Below are the code and all the weights of a small trained network. Each question names an input and a target symbol and asks about switching units off, where a switched-off unit gives its printed mean instead of its output.

import numpy as np


def w(rows, s, z=0):
    codes = np.array(rows[::2]) - 128.0
    scale = np.full(codes.shape[1], s)
    scale[-1] = z or s
    return codes * scale


def norm(h):
    return h / np.sqrt((h * h).mean(-1, keepdims=True) + 1e-5)


def f(y):
    return y / 2 * (1 + np.tanh(0.7978845608 * (y + 0.044715 * y**3)))


def softmax(a):
    e = np.exp(a - a.max(-1, keepdims=True))
    return e / e.sum(-1, keepdims=True)


def log_softmax(a):
    a = a - a.max(-1, keepdims=True)
    return a - np.log(np.exp(a).sum(-1, keepdims=True))


def net(x, mask):
    ids = ['ΔΦΩαβζλμσψ'.index(c) for c in x.split()]
    T = len(ids)
    res = E[ids] + P[:T]
    q, k, v = (norm(res) @ M[0].T for M in (Q, K, V))
    z = softmax(np.where(np.tri(T) > 0, q @ k.T / 3**0.5, -1e9)) @ v
    res = res + np.where(mask[0], z, O[0][:, -1]) @ O[0][:, :-1]
    y = f(norm(res) @ A[0][:, :-1].T + A[0][:, -1])
    res = res + np.where(mask[1:9], y, B[0][:, -1]) @ B[0][:, :-1]
    return log_softmax(norm(res)[-1] @ U[:, :-1].T + U[:, -1])


Q, K, V, O, A, B = {}, {}, {}, {}, {}, {}
E = w([
[96,135,121],'Δ',
[83,55,166],'Φ',
[112,137,150],'Ω',
[83,147,117],'α',
[153,117,171],'β',
[140,88,4],'ζ',
[125,125,57],'λ',
[129,141,162],'μ',
[119,96,67],'σ',
[144,183,90],'ψ',
],0.021)
P = w([
[69,208,64],'0',
[50,244,69],'1',
[218,184,221],'2',
[240,128,152],'3',
[113,184,119],'4',
[187,223,253],'5',
],0.0025)
Q[0] = w([
[3,229,206],'H0',
[95,187,49],'H0',
[36,157,126],'H0',
],0.0056)
K[0] = w([
[209,17,119],'H0',
[255,117,47],'H0',
[186,225,99],'H0',
],0.0059)
V[0] = w([
[89,59,161],'H0',
[216,246,120],'H0',
[105,196,212],'H0',
],0.011)
O[0] = w([
[40,5,203,3],'H0',
[203,156,58,68],'H0',
[39,219,92,156],'H0',
],0.011,0.00083)
A[0] = w([
[176,137,65,79],'N0',
[46,87,153,104],'N1',
[187,164,81,86],'N2',
[40,78,157,232],'N3',
[98,66,2,255],'N4',
[141,160,218,71],'N5',
[184,125,19,122],'N6',
[70,193,132,254],'N7',
],0.013,0.0027)
B[0] = w([
[112,200,201,195],'N0',
[154,202,254,189],'N1',
[185,191,198,205],'N2',
[132,130,212,222],'N3',
[148,72,173,242],'N4',
[115,58,104,147],'N5',
[110,111,191,255],'N6',
[159,55,76,225],'N7',
],0.0082,0.0068)
U = w([
[124,124,138,2],'Δ',
[239,38,112,98],'Φ',
[92,142,216,225],'Ω',
[113,70,38,144],'α',
[1,142,107,120],'β',
[249,133,187,59],'ζ',
[243,234,118,159],'λ',
[192,29,165,130],'μ',
[149,155,89,251],'σ',
[25,204,129,40],'ψ',
],0.0095,0.0068)

Each question gives the input, a string of symbols that net reads in full, and the target symbol t.
The units are the heads (3 rows each of Q, K, V and O) and the neurons (one row each of A and B). Each row of codes is followed by its name. A weight is (code - 128) times the scale printed after its matrix; where a second scale follows, it is the last column's (O, A, B and U).
mask holds one flag per unit, heads first, then neurons. A switched-off unit (its flag False) gives its mean, the last column of its rows in O or B, instead of its output. The means were averaged over made-up inputs and are rounded, as every weight is.
A unit's drop is (log p(t) with every unit on - log p(t) with that unit switched off) / (log p(t) with every unit on - log p(t) with every unit switched off).
The circuit of an input: a set's keep is (log p(t) with only the set's units on - log p(t) with every unit switched off) / (log p(t) with every unit on - log p(t) with every unit switched off). Starting from all 9 units, units are removed one at a time, each time the one whose removal leaves the highest keep (on an exact tie, the one counted first), for as long as the keep stays at least 0.8.
circuit, biggest first: the units of the circuit, biggest drop first
top k neurons: the k neurons with the biggest drops, biggest first
drop when u is switched off: that unit's drop, to one decimal
input Ω ψ ψ β, target λ: circuit, biggest first -> (H0; N3)
input α ψ α β, target λ: top 3 neurons -> (N4; N6; N3)
input Φ Φ α Φ λ, target Ω: circuit, biggest first -> (H0)
input σ ψ ζ, target λ: circuit, biggest first -> (N0; N7)
input α Δ Ω, target β: top 2 neurons -> (N2; N7)
input ζ β σ α, target μ: top 2 neurons -> (N0; N2)
input Ω ψ β Ω, target σ: top 2 neurons -> (N7; N1)
input Δ β μ, target σ: top 3 neurons -> (N7; N4; N6)
input Ω σ λ σ μ, target μ: drop when N6 is switched off -> 0.0
input ζ σ Ω, target μ: drop when H0 is switched off -> 0.3
input α ψ ψ Δ, target λ: drop when H0 is switched off -> 1.6
input α ζ Δ, target Φ: drop when N2 is switched off -> 0.1
